Below is a small trained network, with its code and all its weights. Each question gives an input and a class and asks what happens when units are switched off, that is, made to give their printed mean instead of their output.

import numpy as np


def w(rows, s, z=0):
    codes = np.array(rows[::2]) - 128.0
    scale = np.full(codes.shape[1], s)
    scale[-1] = z or s
    return codes * scale


def norm(h):
    return h / np.sqrt((h * h).mean(-1, keepdims=True) + 1e-5)


def f(y):
    return y / 2 * (1 + np.tanh(0.7978845608 * (y + 0.044715 * y**3)))


def log_softmax(a):
    a = a - a.max(-1, keepdims=True)
    return a - np.log(np.exp(a).sum(-1, keepdims=True))


def net(x, mask):
    res = np.array(x, float).reshape(1, 4) / 4 @ E
    u = 0
    for l in range(4):
        y = f(norm(res) @ A[l][:, :-1].T + A[l][:, -1])
        res = res + np.where(mask[u : u + 4], y, B[l][:, -1]) @ B[l][:, :-1]
        u += 4
    return log_softmax(norm(res)[-1] @ U[:, :-1].T + U[:, -1])


A, B = {}, {}
E = w([
[10,164,94,115,32,233,68,184],'x0',
[180,136,147,45,117,196,172,193],'x1',
[88,239,179,136,112,90,127,137],'x2',
[126,126,142,140,126,138,138,123],'x3',
],0.014)
A[0] = w([
[241,153,176,71,157,98,186,143,83],'L0N0',
[166,252,189,116,152,68,173,149,1],'L0N1',
[231,187,168,60,145,161,176,165,24],'L0N2',
[198,193,186,123,156,53,177,108,26],'L0N3',
],0.021,0.0063)
B[0] = w([
[207,143,84,149,149,178,133,172,251],'L0N0',
[136,140,150,45,94,140,76,1,224],'L0N1',
[64,53,169,55,98,96,198,196,216],'L0N2',
[112,187,135,208,161,100,110,160,244],'L0N3',
],0.022,0.016)
A[1] = w([
[179,52,107,132,172,157,135,95,73],'L1N0',
[249,163,118,174,204,88,144,130,25],'L1N1',
[209,17,101,137,144,147,154,105,2],'L1N2',
[103,79,148,211,176,3,118,53,87],'L1N3',
],0.027,0.0034)
B[1] = w([
[123,109,153,80,134,138,59,81,183],'L1N0',
[101,177,135,227,179,154,77,184,253],'L1N1',
[123,132,203,81,122,116,63,19,208],'L1N2',
[139,24,124,95,105,104,249,163,233],'L1N3',
],0.02,0.019)
A[2] = w([
[83,98,32,183,28,14,216,58,107],'L2N0',
[122,194,203,89,117,52,43,6,107],'L2N1',
[37,194,74,134,65,217,94,207,96],'L2N2',
[126,253,124,109,116,36,156,76,3],'L2N3',
],0.021,0.0016)
B[2] = w([
[108,146,142,3,160,114,149,192,181],'L2N0',
[54,111,68,107,194,213,124,30,251],'L2N1',
[148,147,131,203,170,109,114,164,248],'L2N2',
[146,91,155,104,159,86,63,92,167],'L2N3',
],0.021,0.019)
A[3] = w([
[205,171,90,120,16,177,185,82,78],'L3N0',
[128,147,123,188,114,161,67,151,82],'L3N1',
[194,163,93,140,30,121,163,84,74],'L3N2',
[153,78,134,85,101,165,254,181,252],'L3N3',
],0.03,0.0015)
B[3] = w([
[145,177,252,90,190,115,108,199,129],'L3N0',
[165,171,93,131,118,171,144,88,246],'L3N1',
[174,120,233,99,122,142,65,165,127],'L3N2',
[106,130,98,112,27,69,163,154,253],'L3N3',
],0.019,0.018)
U = w([
[157,167,95,246,200,118,90,209,122],'0',
[111,74,122,68,107,75,183,224,208],'1',
[110,110,126,84,166,150,46,29,8],'2',
],0.011,0.0014)

Each question gives the input, the list of numbers given to net, and the class t.
The units are the neurons (one row each of A and B). Each row of codes is followed by its name. A weight is (code - 128) times the scale printed after its matrix; where a second scale follows, it is the last column's (A, B and U).
mask holds one flag per neuron, layer by layer. A switched-off neuron (its flag False) gives its mean, the last column of its row in B, instead of its output. The means were averaged over made-up inputs and are rounded, as every weight is.
A unit's drop is (log p(t) with every unit on - log p(t) with that unit switched off) / (log p(t) with every unit on - log p(t) with every unit switched off).
The circuit of an input: a set's keep is (log p(t) with only the set's units on - log p(t) with every unit switched off) / (log p(t) with every unit on - log p(t) with every unit switched off). Starting from the 12 units with the biggest drops (on a tie, the unit counted first), units are removed one at a time, each time the one whose removal leaves the highest keep (on an exact tie, the one counted first), for as long as the keep stays at least 0.8.
circuit, biggest first: the units of the circuit, biggest drop first
most important unit: the unit with the biggest drop
k most important neurons: the k neurons with the biggest drops, biggest first
top k neurons in layer l: the k neurons of layer l with the biggest drops, biggest first
drop of u: that unit's drop, to one decimal
input [-4,-6,-3,-3], class 1: circuit, biggest first => L1N3
input [-5,5,2,-8], class 0: 2 most important neurons => L0N3, L0N0
input [5,5,2,2], class 0: 3 most important neurons => L1N3, L2N2, L0N1
input [4,5,3,5], class 1: 2 most important neurons => L1N1, L0N3
input [7,-4,3,5], class 0: 2 most important neurons => L1N3, L0N1
input [4,-4,0,-5], class 0: 4 most important neurons => L1N3, L0N3, L0N1, L1N2
input [-3,-6,-1,2], class 1: 2 most important neurons => L1N3, L0N0
input [-6,1,-5,-6], class 0: 2 most important neurons => L1N1, L0N1
input [-8,-5,7,5], class 0: 2 most important neurons => L0N3, L1N1
input [-1,-5,-4,1], class 1: 2 most important neurons => L0N0, L1N3
input [-1,4,-3,7], class 1: 2 most important neurons => L0N2, L0N1
input [-2,2,1,-5], class 0: top 2 neurons in layer 0 => L0N3, L0N0
input [-7,6,4,-4], class 0: 2 most important neurons => L0N3, L0N0
input [-7,-5,-6,1], class 0: circuit, biggest first => L1N1
input [-7,1,2,-2], class 0: 2 most important neurons => L0N0, L0N3
input [-5,-8,-8,-2], class 1: top 2 neurons in layer 0 => L0N0, L0N1
input [-4,-7,4,7], class 1: 2 most important neurons => L1N3, L0N0
input [-7,-1,0,8], class 0: drop of L0N3 => 0.6
input [4,-7,-4,-8], class 1: drop of L0N0 => 1.4
input [-7,0,-5,7], class 0: most important unit => L1N1
input [2,7,-5,6], class 1: drop of L0N2 => 2.7
input [1,2,0,7], class 1: drop of L3N1 => 0.0
